Below is a small trained network, with its code and all its weights. Each question gives an input and a class and asks what happens when units are switched off, that is, made to give their printed mean instead of their output.

import numpy as np


def w(rows, s, z=0):
    codes = np.array(rows[::2]) - 128.0
    scale = np.full(codes.shape[1], s)
    scale[-1] = z or s
    return codes * scale


def f(y):
    return y / 2 * (1 + np.tanh(0.7978845608 * (y + 0.044715 * y**3)))


def log_softmax(a):
    a = a - a.max(-1, keepdims=True)
    return a - np.log(np.exp(a).sum(-1, keepdims=True))


def net(x, mask):
    res = np.array(x, float).reshape(1, 5) / 4 @ E
    y = f(res @ A[0][:, :-1].T + A[0][:, -1])
    res = res + np.where(mask, y, B[0][:, -1]) @ B[0][:, :-1]
    return log_softmax(res[-1] @ U[:, :-1].T + U[:, -1])


A, B = {}, {}
E = w([
[126,99,186,45,195,84],'x0',
[146,152,147,120,134,152],'x1',
[134,112,140,143,111,94],'x2',
[139,255,88,119,119,32],'x3',
[59,169,199,199,177,115],'x4',
],0.0096)
A[0] = w([
[95,172,97,88,132,76,17],'N0',
[32,160,145,150,175,145,36],'N1',
[60,22,118,144,146,152,192],'N2',
[162,126,176,68,213,91,48],'N3',
[182,65,219,136,154,188,195],'N4',
[119,177,71,95,153,42,101],'N5',
[166,183,182,223,90,61,254],'N6',
[141,125,100,64,69,182,49],'N7',
[147,129,208,93,214,116,241],'N8',
[180,141,110,233,99,178,35],'N9',
[254,106,77,106,140,137,8],'N10',
[138,229,122,74,106,59,22],'N11',
[163,144,76,17,80,166,48],'N12',
[123,173,198,197,179,131,84],'N13',
[132,210,66,148,134,71,41],'N14',
[46,78,97,210,111,64,242],'N15',
[18,145,169,185,181,181,247],'N16',
[141,140,156,70,227,132,57],'N17',
[112,227,129,84,96,116,77],'N18',
[199,115,135,82,86,155,236],'N19',
[159,174,192,70,191,171,253],'N20',
[132,58,170,135,135,183,19],'N21',
[87,89,125,58,161,47,199],'N22',
[111,157,163,216,198,116,25],'N23',
[197,78,57,73,58,116,245],'N24',
[63,235,35,101,160,172,164],'N25',
[112,163,91,149,103,118,22],'N26',
[145,115,164,71,197,99,37],'N27',
[167,135,120,139,181,166,234],'N28',
[110,187,51,246,84,190,99],'N29',
[69,36,132,119,69,203,229],'N30',
],0.0081,0.0041)
B[0] = w([
[182,98,181,216,197,196,146],'N0',
[118,68,122,119,208,66,159],'N1',
[162,219,163,133,195,187,223],'N2',
[198,101,47,159,154,179,165],'N3',
[159,199,175,128,168,160,229],'N4',
[119,182,172,143,207,198,188],'N5',
[137,171,110,48,145,146,227],'N6',
[146,109,110,68,199,110,161],'N7',
[169,166,51,99,101,121,209],'N8',
[223,91,96,125,148,130,169],'N9',
[68,62,89,199,197,122,169],'N10',
[106,136,202,163,183,211,191],'N11',
[69,77,80,103,213,110,187],'N12',
[72,56,68,93,198,69,182],'N13',
[143,119,184,126,194,202,186],'N14',
[127,185,88,62,116,121,200],'N15',
[91,162,59,74,166,91,245],'N16',
[164,76,79,106,140,136,157],'N17',
[142,139,202,120,185,193,170],'N18',
[56,182,98,87,178,90,205],'N19',
[155,163,64,45,50,92,195],'N20',
[136,112,192,172,201,194,177],'N21',
[178,135,44,165,38,173,187],'N22',
[108,49,72,135,191,90,170],'N23',
[61,144,98,48,157,105,255],'N24',
[141,155,153,66,132,161,186],'N25',
[192,74,126,185,201,183,135],'N26',
[193,94,67,219,135,154,153],'N27',
[111,165,154,66,89,112,167],'N28',
[184,56,1,97,92,183,222],'N29',
[110,172,151,97,151,194,252],'N30',
],0.0068,0.0086)
U = w([
[157,144,205,182,224,188,59],'0',
[115,220,92,96,108,121,242],'1',
[254,59,45,177,128,155,107],'2',
[47,80,116,106,223,49,22],'3',
[131,199,126,89,119,109,242],'4',
[98,199,142,171,44,81,125],'5',
[108,60,217,228,54,59,1],'6',
],0.0079,0.0043)

Each question gives the input, the list of numbers given to net, and the class t.
The units are the neurons (one row each of A and B). Each row of codes is followed by its name. A weight is (code - 128) times the scale printed after its matrix; where a second scale follows, it is the last column's (A, B and U).
mask holds one flag per neuron, in row order. A switched-off neuron (its flag False) gives its mean, the last column of its row in B, instead of its output. The means were averaged over made-up inputs and are rounded, as every weight is.
A unit's drop is (log p(t) with every unit on - log p(t) with that unit switched off) / (log p(t) with every unit on - log p(t) with every unit switched off).
The circuit of an input: a set's keep is (log p(t) with only the set's units on - log p(t) with every unit switched off) / (log p(t) with every unit on - log p(t) with every unit switched off). Starting from the 12 units with the biggest drops (on a tie, the unit counted first), units are removed one at a time, each time the one whose removal leaves the highest keep (on an exact tie, the one counted first), for as long as the keep stays at least 0.8.
units of the circuit, in order: the units of the circuit, biggest drop first
unit that matters most: the unit with the biggest drop
k most important neurons: the k neurons with the biggest drops, biggest first
drop when u is switched off: that unit's drop, to one decimal
input [0,0,-1,-4,6], class 3: units of the circuit, in order => [N16]
input [5,3,-1,-2,1], class 2: 3 most important neurons => [N24; N3; N27]
input [-5,2,2,1,6], class 3: units of the circuit, in order => [N13; N23]
input [-7,5,3,-4,1], class 2: 2 most important neurons => [N29; N9]
input [5,-8,1,-6,1], class 1: units of the circuit, in order => [N8; N22]
input [-6,-6,-4,2,-7], class 3: 2 most important neurons => [N24; N12]
input [8,6,1,5,-4], class 2: 2 most important neurons => [N3; N27]
input [0,2,4,3,8], class 3: 3 most important neurons => [N13; N23; N1]
input [3,-8,0,-8,-4], class 0: 2 most important neurons => [N21; N2]
input [7,-8,7,-8,-1], class 0: 3 most important neurons => [N2; N21; N4]
input [-4,5,4,-4,7], class 3: units of the circuit, in order => [N13; N16]
input [8,-2,2,-4,-2], class 2: units of the circuit, in order => [N27; N22]
input [-5,-3,0,1,6], class 3: units of the circuit, in order => [N13; N23]
input [7,2,4,8,1], class 0: 2 most important neurons => [N11; N5]
input [5,2,-8,-7,-8], class 3: units of the circuit, in order => [N12]
input [-5,0,2,-2,4], class 2: 2 most important neurons => [N29; N24]
input [0,3,2,4,5], class 3: 4 most important neurons => [N13; N23; N2; N4]
input [-4,3,-3,-5,-5], class 0: 2 most important neurons => [N16; N20]
input [-6,4,-1,2,-5], class 2: drop when N3 is switched off => -0.2
input [-5,-6,4,1,-8], class 3: unit that matters most => N24
input [-6,-4,-6,2,-1], class 2: drop when N26 is switched off => 0.1
input [-6,0,3,5,3], class 2: drop when N24 is switched off => 0.2
